Read these off the row that follows.
1) What is the entry just left of 67.0?
2) What is the entry just right of 18.7?
3) What is the entry just right of 25.3?
[ 10.1 -40.5 -27.1  18.7 -10.2  22.0 -33.2  12.7 -20.0  67.0  25.3 -26.6]
1) -20.0
2) -10.2
3) -26.6

B = (121.60, 67.91, -135.06, 80.21, 59.56, 85.70, -16.65)
Give the entry just right of 121.60.
67.91
Give the entry just left of 80.21.
-135.06
The entry at the centre: 80.21
The entry just right of 85.70: -16.65
The entry just right of 59.56 is 85.70
The largest entry is 121.60

Questions about the array below.
1) Which number is the entry just right of 4.5?
2) Which number is the entry just right of 14.2?
[[21.2, 24.5, -5.6, -15.2, -15.6, 25.5, -19.2, 22.2, -21.2, -10.5, 27.8, 22.1, -21.0, -21.2, -9.4, -22.2], [-5.4, -8.5, 14.8, 14.6, 17.7, -10.3, 11.5, -8.5, 12.8, 5.3, -11.4, -5.8, 13.2, 12.8, 3.8, 10.4], [15.3, 17.5, -0.7, -6.8, -7.8, 18.3, -11.9, 16.3, -13.2, -5.9, 19.0, 15.6, -13.0, -13.2, -5.5, -13.0], [-7.1, -3.1, -10.1, -6.7, -5.5, 1.7, 13.2, 2.1, 12.3, 15.8, 8.0, -6.2, 12.4, 12.3, 15.8, 3.9], [11.5, 9.6, 16.5, 21.2, 18.6, 7.8, 5.4, 9.4, 8.4, 1.3, 0.7, 10.6, 7.9, 8.4, 1.4, 19.6], [12.5, 11.3, 10.2, 4.9, 4.8, 9.1, -7.0, 7.2, -7.0, -6.8, 5.4, 12.8, -6.9, -7.0, -7.0, -4.0], [-10.5, -7.9, -5.6, 0.0, 0.2, -3.7, 18.1, -2.1, 17.3, 19.3, 2.1, -10.5, 17.5, 17.3, 18.8, 10.1], [10.4, 7.7, 14.8, 14.1, 14.2, 4.9, 2.6, 5.6, 3.8, -0.7, 1.2, 9.8, 3.7, 3.8, -0.8, 8.6], [-7.1, -13.5, 10.6, -5.1, 2.5, -20.4, -0.2, -26.3, -5.4, -3.7, -19.6, -5.4, -4.4, -5.4, -5.9, -21.0], [6.2, 14.9, -23.6, -21.8, -25.0, 22.4, 1.2, 19.8, -2.2, 13.9, 31.4, 7.8, -2.2, -2.2, 15.5, -8.9], [15.9, 17.1, 2.6, 1.3, -1.0, 16.6, -2.6, 14.1, -3.3, 0.7, 14.7, 16.6, -3.6, -3.3, 1.7, 0.8], [0.6, 2.4, 0.7, 4.1, 1.8, 4.6, 7.7, 3.9, 7.0, 9.7, 5.6, 0.9, 7.1, 7.0, 9.4, 7.1], [22.5, 19.3, 14.5, 3.5, 4.5, 13.9, -14.8, 10.5, -15.6, -14.6, 8.4, 22.8, -15.5, -15.6, -14.2, -11.5], [11.2, 11.7, 1.6, 1.1, -1.9, 10.5, 2.6, 6.3, 0.1, 5.9, 7.9, 12.3, -0.2, 0.1, 6.5, 2.1]]
1) 13.9
2) 4.9

data =
array([[ 46,  43,  -2, -24, -13,  22,  26, -17, -23,  26,  36,  -7],
       [ 30,   6,  24,  16,  29,  -9, -30, -31,  41,  43, -19,  26]])
Indices start at 1.
The entry at row 1, column 3 is -2
Report the top entry of the column that holds the largest entry.
Answer: 46
Report the entry just right of the smallest entry.
Answer: 41
Report the entry directly below 46.
Answer: 30
The entry in the bottom-right corner is 26
The top-right entry: -7
Report the entry directly below -17.
Answer: -31
Report the entry in row 1 and column 2.
Answer: 43
Report the entry just right of 30.
Answer: 6
The entry at row 2, column 3: 24

Questions about the array below. Rows and columns are numbered from 1.
1) Find the entry in the top-right corner.
2) Find the bottom-left entry.
3) Find the entry in row 3 and column 1.
4) Find the entry directly above the centre entry.
5) Find the entry at row 2, column 1.
6) Find the entry in the bottom-right corner.
7) Find the entry directly above 103.
8) Find the entry in row 1 and column 1.
[[127  79 122 132 145 149 113  98 117]
 [163 103 170  49  99 126 113  99 140]
 [134 119 119 132 115 122  98  82  90]
 [118 111 111 171 147  68  72 110 104]
 [ 98  35  96 135 155 113 109  69 235]]
1) 117
2) 98
3) 134
4) 99
5) 163
6) 235
7) 79
8) 127

Questions about the grid below. Indices start at 1.
1) Find the entry just left of the smallest entry.
2) Find the entry in row 1 and column 1.
3) Find the top entry of the column that holds the smallest entry.
4) Find the entry in row 3 and column 2.
5) Find the entry in row 2 and column 3.
6) Find the entry in row 3 and column 1.
7) Find the maximum.
8) Find the bottom-right entry.
3	3	3	0	3	2	3	2	2	2	3	3	3	2	3	3
2	3	3	2	2	3	3	2	3	2	2	3	2	2	3	3
3	3	3	7	3	2	3	3	2	2	3	4	3	2	2	2
3	3	2	1	4	2	2	3	3	3	2	3	2	3	3	3
3	4	2	7	3	3	2	3	2	2	2	2	2	3	2	2
2	3	2	1	3	3	3	2	3	2	3	3	4	2	3	3
3	2	2	8	3	2	3	2	3	3	3	3	2	2	3	2
2	4	3	6	2	3	2	3	3	3	3	3	2	3	2	2
3	2	3	2	2	3	2	2	2	3	2	3	2	2	3	3
2	3	3	5	2	2	3	2	3	2	2	3	3	3	3	2
3	3	3	4	2	2	3	3	3	3	3	3	3	3	2	3
1) 3
2) 3
3) 0
4) 3
5) 3
6) 3
7) 8
8) 3
